Below are the code and all the weights of a small trained network. Each question names an input and a target symbol and asks about switching units off, where a switched-off unit gives its printed mean instead of its output.

import numpy as np


def w(rows, s, z=0):
    codes = np.array(rows[::2]) - 128.0
    scale = np.full(codes.shape[1], s)
    scale[-1] = z or s
    return codes * scale


def f(y):
    return np.maximum(y, 0)


def softmax(a):
    e = np.exp(a - a.max(-1, keepdims=True))
    return e / e.sum(-1, keepdims=True)


def log_softmax(a):
    a = a - a.max(-1, keepdims=True)
    return a - np.log(np.exp(a).sum(-1, keepdims=True))


def net(x, mask):
    ids = ['ΘΞΣΩαβγεζλμτφ'.index(c) for c in x.split()]
    T = len(ids)
    res = E[ids] + P[:T]
    u = 0
    for l in range(2):
        r = res
        for j in range(3):
            rows = slice(2 * j, 2 * j + 2)
            q, k, v = (r @ M[l][rows].T for M in (Q, K, V))
            z = softmax(np.where(np.tri(T) > 0, q @ k.T / 2**0.5, -1e9)) @ v
            o = O[l][rows]
            res = res + np.where(mask[u + j], z, o[:, -1]) @ o[:, :-1]
        u += 3
        y = f(res @ A[l][:, :-1].T + A[l][:, -1])
        res = res + np.where(mask[u : u + 8], y, B[l][:, -1]) @ B[l][:, :-1]
        u += 8
    return log_softmax(res[-1] @ U[:, :-1].T + U[:, -1])


Q, K, V, O, A, B = {}, {}, {}, {}, {}, {}
E = w([
[57,200,100,91,209,110,126,147,151,153,123],'Θ',
[102,160,63,94,197,174,121,159,213,95,147],'Ξ',
[47,134,62,167,185,253,1,84,118,75,130],'Σ',
[88,194,146,125,147,243,36,67,72,176,60],'Ω',
[165,157,146,90,130,78,195,197,156,144,115],'α',
[193,80,129,168,74,191,106,130,151,31,165],'β',
[209,190,62,133,129,185,102,176,184,13,186],'γ',
[215,245,146,124,99,109,123,188,100,97,124],'ε',
[99,234,108,178,167,87,83,156,110,45,157],'ζ',
[98,38,144,202,82,146,99,53,88,105,107],'λ',
[82,157,154,157,150,84,100,122,67,211,85],'μ',
[153,47,130,33,118,124,175,80,159,175,135],'τ',
[150,161,186,155,97,84,135,154,66,166,91],'φ',
],0.0077)
P = w([
[131,106,158,137,119,126,104,172,135,146,192],'0',
[83,158,91,69,128,77,98,62,188,73,68],'1',
[146,105,143,76,176,144,121,127,84,109,107],'2',
[59,167,142,141,114,129,116,124,166,172,149],'3',
[148,155,22,120,80,134,169,93,160,142,81],'4',
[159,103,156,87,209,183,171,129,85,99,98],'5',
[91,160,153,153,116,123,116,110,168,166,140],'6',
[172,156,7,125,71,154,185,91,157,173,85],'7',
[144,91,158,88,194,181,138,111,67,107,104],'8',
[96,151,155,155,106,128,114,112,157,150,131],'9',
],0.013)
Q[0] = w([
[232,144,60,182,184,140,142,221,29,88,80],'0.h1',
[28,129,231,247,124,41,74,195,110,106,198],'0.h1',
[122,163,2,100,121,129,141,61,137,117,53],'0.h2',
[161,143,48,158,86,128,157,168,140,137,140],'0.h2',
[197,97,35,98,112,147,176,113,91,146,88],'0.h3',
[158,139,57,66,106,120,156,67,163,109,49],'0.h3',
],0.0075)
K[0] = w([
[112,206,124,158,170,169,113,155,131,106,98],'0.h1',
[80,146,70,135,53,75,62,115,202,140,139],'0.h1',
[171,99,156,134,254,213,201,179,53,127,123],'0.h2',
[119,173,114,128,182,201,140,107,141,76,85],'0.h2',
[156,127,127,113,167,190,152,121,88,108,75],'0.h3',
[188,86,153,129,170,201,155,157,96,152,127],'0.h3',
],0.009)
V[0] = w([
[99,69,63,93,157,177,88,73,249,145,175],'0.h1',
[233,152,81,42,157,124,148,110,167,71,146],'0.h1',
[171,147,166,191,5,180,68,128,52,60,108],'0.h2',
[247,57,158,123,2,54,206,111,105,148,177],'0.h2',
[145,120,165,212,65,85,174,196,145,89,175],'0.h3',
[184,243,124,138,158,200,16,137,67,72,128],'0.h3',
],0.0048)
O[0] = w([
[116,160,190,165,101,223,76,101,191,22,120,219],'0.h1',
[160,148,142,222,176,139,238,168,156,34,70,221],'0.h1',
[178,21,58,203,193,24,82,66,144,167,167,57],'0.h2',
[202,92,100,179,147,138,30,189,100,113,3,85],'0.h2',
[145,57,33,115,148,147,62,208,167,197,148,6],'0.h3',
[129,112,144,167,236,47,177,77,147,112,199,129],'0.h3',
],0.0049,0.0023)
A[0] = w([
[141,70,116,246,100,89,77,156,104,162,151,110],'0.n1',
[104,226,190,199,145,124,92,166,116,133,175,79],'0.n2',
[159,121,123,113,154,26,148,156,154,111,177,190],'0.n3',
[145,196,110,199,75,148,88,126,124,93,106,131],'0.n4',
[113,144,60,103,93,75,161,114,119,180,60,82],'0.n5',
[138,127,51,184,140,61,121,75,128,146,94,81],'0.n6',
[111,104,178,101,132,176,140,166,54,125,106,255],'0.n7',
[160,83,151,93,138,96,108,154,158,192,254,208],'0.n8',
],0.007,0.0024)
B[0] = w([
[177,106,188,102,102,53,86,142,92,78,245,162],'0.n1',
[65,85,116,232,176,141,114,217,157,162,127,193],'0.n2',
[143,130,172,129,188,65,125,128,172,113,162,161],'0.n3',
[106,77,129,118,94,107,154,175,212,183,129,198],'0.n4',
[127,90,77,168,67,207,95,126,203,97,126,199],'0.n5',
[254,108,80,133,197,153,119,90,195,152,115,175],'0.n6',
[154,117,182,125,210,110,106,115,108,132,126,253],'0.n7',
[86,105,146,134,101,147,65,208,118,163,171,176],'0.n8',
],0.0073,0.004)
Q[1] = w([
[189,83,122,124,200,117,99,189,103,233,105],'1.h1',
[166,94,162,99,218,143,134,120,87,102,115],'1.h1',
[68,142,254,8,156,98,43,127,113,175,226],'1.h2',
[120,178,61,192,35,137,238,80,148,233,229],'1.h2',
[198,215,91,138,56,147,167,39,159,110,9],'1.h3',
[133,140,173,78,213,160,155,100,90,45,89],'1.h3',
],0.0065)
K[1] = w([
[44,115,172,106,161,89,33,188,92,148,145],'1.h1',
[114,98,112,108,118,38,98,121,91,134,106],'1.h1',
[102,140,126,68,60,96,95,108,189,213,146],'1.h2',
[112,172,163,132,157,126,239,54,117,137,45],'1.h2',
[170,115,178,133,254,188,219,143,72,90,117],'1.h3',
[141,82,150,85,158,139,80,180,104,141,184],'1.h3',
],0.0085)
V[1] = w([
[80,140,153,114,165,111,111,149,112,125,142],'1.h1',
[160,143,83,160,154,139,177,68,185,93,100],'1.h1',
[195,124,76,67,90,229,130,176,255,10,156],'1.h2',
[69,52,126,185,108,204,77,64,103,59,142],'1.h2',
[212,88,133,160,98,75,115,176,109,36,198],'1.h3',
[246,78,173,54,120,172,162,86,48,167,116],'1.h3',
],0.0065)
O[1] = w([
[162,123,106,153,125,152,116,127,144,105,143,128],'1.h1',
[121,126,139,62,135,91,120,138,90,170,129,100],'1.h1',
[46,157,191,174,177,76,178,141,56,179,104,158],'1.h2',
[227,150,169,110,179,80,55,156,168,255,111,171],'1.h2',
[76,100,89,180,116,91,178,102,144,178,72,253],'1.h3',
[93,98,180,150,174,66,59,123,141,86,79,108],'1.h3',
],0.0085,0.0053)
A[1] = w([
[146,118,141,110,121,41,96,64,182,181,82,140],'1.n1',
[180,96,163,174,147,113,77,75,243,92,156,251],'1.n2',
[227,87,173,112,255,83,32,122,136,84,90,99],'1.n3',
[183,180,114,11,46,176,105,73,98,49,183,144],'1.n4',
[105,100,160,112,180,65,125,45,160,36,78,158],'1.n5',
[101,146,244,141,217,59,102,179,57,149,115,122],'1.n6',
[34,112,105,162,123,98,232,84,99,36,64,3],'1.n7',
[155,134,93,92,62,103,6,166,185,110,49,11],'1.n8',
],0.0062,0.0031)
B[1] = w([
[195,156,101,145,208,103,172,138,56,122,133,224],'1.n1',
[90,214,227,103,117,157,161,67,128,107,143,253],'1.n2',
[109,107,88,90,59,76,71,195,249,168,119,214],'1.n3',
[49,9,144,234,177,88,156,254,122,148,193,173],'1.n4',
[180,172,101,181,187,66,55,181,93,57,142,220],'1.n5',
[144,65,67,64,117,123,118,51,158,103,220,234],'1.n6',
[113,193,96,85,13,74,37,173,68,177,137,205],'1.n7',
[174,86,160,70,140,247,155,178,21,133,125,184],'1.n8',
],0.0068,0.0079)
U = w([
[29,80,176,164,41,136,99,203,243,223,144,254],'Θ',
[48,188,205,67,50,108,182,58,138,187,119,219],'Ξ',
[131,186,189,78,192,128,185,8,66,93,187,162],'Σ',
[134,122,115,88,179,49,65,122,131,57,220,49],'Ω',
[118,106,32,112,29,126,89,141,153,155,102,91],'α',
[145,131,143,210,198,112,139,113,193,124,62,105],'β',
[142,112,66,170,158,74,131,153,77,186,127,56],'γ',
[144,203,105,147,86,129,128,34,148,52,145,106],'ε',
[142,69,20,110,96,156,189,71,177,145,111,118],'ζ',
[232,135,74,80,102,167,105,146,135,194,132,83],'λ',
[156,52,131,160,224,164,158,187,30,103,163,55],'μ',
[134,183,203,126,158,128,93,212,2,80,77,143],'τ',
[134,93,105,145,164,193,152,84,160,31,120,113],'φ',
],0.0052,0.0036)

Each question gives the input, a string of symbols that net reads in full, and the target symbol t.
The units are the heads (2 rows each of Q, K, V and O) and the neurons (one row each of A and B). Each row of codes is followed by its name. A weight is (code - 128) times the scale printed after its matrix; where a second scale follows, it is the last column's (O, A, B and U).
mask holds one flag per unit, layer by layer, with each layer's heads first. A switched-off unit (its flag False) gives its mean, the last column of its rows in O or B, instead of its output. The means were averaged over made-up inputs and are rounded, as every weight is.
A unit's drop is (log p(t) with every unit on - log p(t) with that unit switched off) / (log p(t) with every unit on - log p(t) with every unit switched off).
The circuit of an input: a set's keep is (log p(t) with only the set's units on - log p(t) with every unit switched off) / (log p(t) with every unit on - log p(t) with every unit switched off). Starting from the 12 units with the biggest drops (on a tie, the unit counted first), units are removed one at a time, each time the one whose removal leaves the highest keep (on an exact tie, the one counted first), for as long as the keep stays at least 0.8.
units of the circuit, in order: the units of the circuit, biggest drop first
most important unit: the unit with the biggest drop
top k neurons: the k neurons with the biggest drops, biggest first
top k neurons in layer l: the k neurons of layer l with the biggest drops, biggest first
which heads matter: for each layer, one digit per head in row order, 1 if its drop is at least 0.15 and else 0, layers parted by /
input λ φ τ τ τ α φ τ, target α: units of the circuit, in order : [1.h2 1.n7 0.h1 0.n5]
input λ β τ τ Ξ λ Θ τ Ξ, target β: most important unit : 0.n1
input τ μ Σ τ φ Ξ β γ, target Ξ: units of the circuit, in order : [0.h2 1.h2 1.h1]
input Θ Θ Θ ε Ξ α β Σ Θ, target μ: top 4 neurons : [1.n4 0.n2 0.n8 1.n2]
input λ Θ Θ λ α, target Θ: top 2 neurons in layer 1 : [1.n4 1.n1]
input τ Θ α, target Ω: top 2 neurons in layer 0 : [0.n7 0.n2]
input τ α τ Θ Θ, target τ: which heads matter : 000 / 001
input τ λ τ λ φ φ γ φ, target φ: which heads matter : 100 / 011
input α λ τ, target τ: which heads matter : 011 / 010
input Ξ μ τ μ ζ, target τ: top 2 neurons in layer 1 : [1.n8 1.n6]
input Ξ γ Ξ Ω λ Θ τ τ τ, target Σ: which heads matter : 001 / 011
input γ τ φ λ ε, target φ: which heads matter : 100 / 010
input μ τ μ, target φ: which heads matter : 100 / 110
input Ω γ γ ζ ζ τ, target Θ: which heads matter : 100 / 011
input Θ μ β Ω Θ, target β: most important unit : 0.n6
input β Θ Θ φ τ, target Θ: which heads matter : 010 / 011
input τ Σ λ Θ ζ, target λ: top 3 neurons in layer 1 : [1.n8 1.n3 1.n1]
input τ α Θ, target Ω: top 2 neurons in layer 0 : [0.n7 0.n2]
input μ φ τ, target φ: top 2 neurons : [0.n1 0.n8]
input λ λ ε Ω τ τ, target β: most important unit : 1.h2
input φ Θ Θ, target ε: which heads matter : 100 / 111
input τ β α Ω Ω λ φ τ μ, target Ω: top 2 neurons : [1.n6 0.n7]
input Ξ τ τ τ τ Θ φ Ξ, target Θ: top 2 neurons in layer 0 : [0.n5 0.n7]
input τ Θ τ λ τ τ τ τ τ, target Ω: top 4 neurons : [1.n6 1.n5 1.n3 0.n2]
input τ λ λ Ω Σ, target λ: top 2 neurons : [1.n8 1.n3]
input Ξ α Ξ τ Ω Θ β λ, target Θ: which heads matter : 010 / 011
input τ τ Ξ λ Ω τ, target Ω: top neuron in layer 1 : [1.n6]
input τ Ξ λ α α Ξ, target Ω: top 2 neurons : [1.n6 1.n5]
